Below is a small trained network, with its code and all its weights. Each question gives an input and a target symbol and asks what happens when units are switched off, that is, made to give their printed mean instead of their output.

import numpy as np


def w(rows, s, z=0):
    codes = np.array(rows[::2]) - 128.0
    scale = np.full(codes.shape[1], s)
    scale[-1] = z or s
    return codes * scale


def f(y):
    return y / 2 * (1 + np.tanh(0.7978845608 * (y + 0.044715 * y**3)))


def softmax(a):
    e = np.exp(a - a.max(-1, keepdims=True))
    return e / e.sum(-1, keepdims=True)


def log_softmax(a):
    a = a - a.max(-1, keepdims=True)
    return a - np.log(np.exp(a).sum(-1, keepdims=True))


def net(x, mask):
    ids = ['ΓΣΦαβεηθμξπτ'.index(c) for c in x.split()]
    T = len(ids)
    res = E[ids] + P[:T]
    q, k, v = (res @ M[0].T for M in (Q, K, V))
    z = softmax(np.where(np.tri(T) > 0, q @ k.T / 4**0.5, -1e9)) @ v
    res = res + np.where(mask[0], z, O[0][:, -1]) @ O[0][:, :-1]
    y = f(res @ A[0][:, :-1].T + A[0][:, -1])
    res = res + np.where(mask[1:13], y, B[0][:, -1]) @ B[0][:, :-1]
    return log_softmax(res[-1] @ U[:, :-1].T + U[:, -1])


Q, K, V, O, A, B = {}, {}, {}, {}, {}, {}
E = w([
[69,158,111,136,145],'Γ',
[86,153,108,138,138],'Σ',
[183,160,161,208,99],'Φ',
[100,236,200,133,170],'α',
[66,158,105,134,145],'β',
[83,162,84,133,127],'ε',
[83,153,116,141,143],'η',
[87,144,121,147,144],'θ',
[83,75,53,163,172],'μ',
[84,152,95,140,134],'ξ',
[82,161,104,135,141],'π',
[251,91,131,15,147],'τ',
],0.014)
P = w([
[1,110,241,106,172],'0',
[108,98,193,145,108],'1',
[123,128,147,144,100],'2',
[137,136,117,148,113],'3',
[154,146,100,151,116],'4',
[161,155,75,154,126],'5',
[174,162,80,153,135],'6',
[188,166,63,149,139],'7',
[182,176,38,150,147],'8',
[196,182,43,146,152],'9',
],0.0074)
Q[0] = w([
[199,132,79,59,118],'head 0',
[196,226,38,176,252],'head 0',
[34,88,177,89,111],'head 0',
[137,220,45,75,217],'head 0',
],0.0046)
K[0] = w([
[147,66,125,163,101],'head 0',
[253,42,123,46,181],'head 0',
[21,116,111,122,100],'head 0',
[145,29,4,114,160],'head 0',
],0.0062)
V[0] = w([
[189,31,71,147,95],'head 0',
[201,135,223,1,71],'head 0',
[110,224,176,252,90],'head 0',
[72,47,122,46,141],'head 0',
],0.0089)
O[0] = w([
[121,113,32,92,155,6],'head 0',
[250,179,127,153,223,32],'head 0',
[147,163,156,97,32,244],'head 0',
[86,76,139,212,203,66],'head 0',
],0.011,0.0019)
A[0] = w([
[122,151,107,76,32,103],'neuron 0',
[116,192,108,95,40,39],'neuron 1',
[153,86,177,254,106,93],'neuron 2',
[164,214,137,112,212,78],'neuron 3',
[173,154,24,81,95,168],'neuron 4',
[81,106,82,173,164,255],'neuron 5',
[51,72,89,28,70,120],'neuron 6',
[77,103,232,98,102,179],'neuron 7',
[13,134,88,199,111,91],'neuron 8',
[163,147,25,124,155,211],'neuron 9',
[86,204,55,140,98,216],'neuron 10',
[164,43,91,164,209,133],'neuron 11',
],0.0086,0.005)
B[0] = w([
[53,25,105,153,216,249],'neuron 0',
[124,25,145,125,172,234],'neuron 1',
[68,205,2,102,123,159],'neuron 2',
[124,32,145,224,105,209],'neuron 3',
[188,198,216,156,175,212],'neuron 4',
[126,177,194,87,126,218],'neuron 5',
[98,117,114,222,99,224],'neuron 6',
[98,113,41,170,91,255],'neuron 7',
[227,105,150,72,166,221],'neuron 8',
[81,149,168,116,29,240],'neuron 9',
[175,107,200,98,78,252],'neuron 10',
[82,84,91,56,69,227],'neuron 11',
],0.0078,0.0077)
U = w([
[114,134,108,130,159,15],'Γ',
[109,137,106,132,161,36],'Σ',
[192,181,143,135,86,254],'Φ',
[154,111,191,174,158,119],'α',
[119,137,106,124,152,62],'β',
[108,142,126,124,152,33],'ε',
[111,133,106,135,158,25],'η',
[118,134,99,132,152,24],'θ',
[112,145,125,7,96,136],'μ',
[118,135,103,122,148,23],'ξ',
[45,109,102,175,90,180],'π',
[151,67,105,133,105,189],'τ',
],0.012,0.0034)

Each question gives the input, a string of symbols that net reads in full, and the target symbol t.
The units are the heads (4 rows each of Q, K, V and O) and the neurons (one row each of A and B). Each row of codes is followed by its name. A weight is (code - 128) times the scale printed after its matrix; where a second scale follows, it is the last column's (O, A, B and U).
mask holds one flag per unit, heads first, then neurons. A switched-off unit (its flag False) gives its mean, the last column of its rows in O or B, instead of its output. The means were averaged over made-up inputs and are rounded, as every weight is.
A unit's drop is (log p(t) with every unit on - log p(t) with that unit switched off) / (log p(t) with every unit on - log p(t) with every unit switched off).
The circuit of an input: a set's keep is (log p(t) with only the set's units on - log p(t) with every unit switched off) / (log p(t) with every unit on - log p(t) with every unit switched off). Starting from the 12 units with the biggest drops (on a tie, the unit counted first), units are removed one at a time, each time the one whose removal leaves the highest keep (on an exact tie, the one counted first), for as long as the keep stays at least 0.8.
units of the circuit, in order: the units of the circuit, biggest drop first
most important unit: the unit with the biggest drop
k most important neurons: the k neurons with the biggest drops, biggest first
drop when u is switched off: that unit's drop, to one decimal
input τ η Φ ξ μ π, target μ: units of the circuit, in order	[neuron 6; neuron 3]
input μ η β μ ε Φ τ ξ, target Φ: most important unit	neuron 0
input ε ε β θ α, target π: units of the circuit, in order	[head 0; neuron 7]
input Γ ξ ξ Σ α η Φ τ Γ, target Φ: 3 most important neurons	[neuron 0; neuron 1; neuron 9]
input τ μ Φ Φ, target Φ: units of the circuit, in order	[head 0; neuron 0]
input τ Φ Σ, target Φ: units of the circuit, in order	[neuron 0; head 0]
input Φ Φ Σ θ Φ β θ Φ Φ, target α: 4 most important neurons	[neuron 4; neuron 0; neuron 1; neuron 11]
input μ Φ π ε τ θ, target Φ: units of the circuit, in order	[neuron 0; neuron 1]
input τ Φ η, target Φ: units of the circuit, in order	[neuron 0; head 0]
input μ Φ μ Φ τ, target Φ: units of the circuit, in order	[neuron 4; neuron 0; head 0]
input Γ β Φ, target π: 2 most important neurons	[neuron 8; neuron 2]
input Φ π ξ Σ β ε τ, target Φ: 4 most important neurons	[neuron 0; neuron 4; neuron 1; neuron 9]
input β Φ Σ μ π β ε π ε α, target π: 2 most important neurons	[neuron 4; neuron 7]
input τ Σ ε ξ Φ, target Φ: units of the circuit, in order	[neuron 0]
input α ε Φ, target π: 2 most important neurons	[neuron 2; neuron 8]
input β μ ξ τ β, target μ: drop when neuron 5 is switched off	0.2
input Σ θ τ μ, target μ: drop when neuron 11 is switched off	0.2
input μ β τ θ, target μ: drop when neuron 3 is switched off	0.3
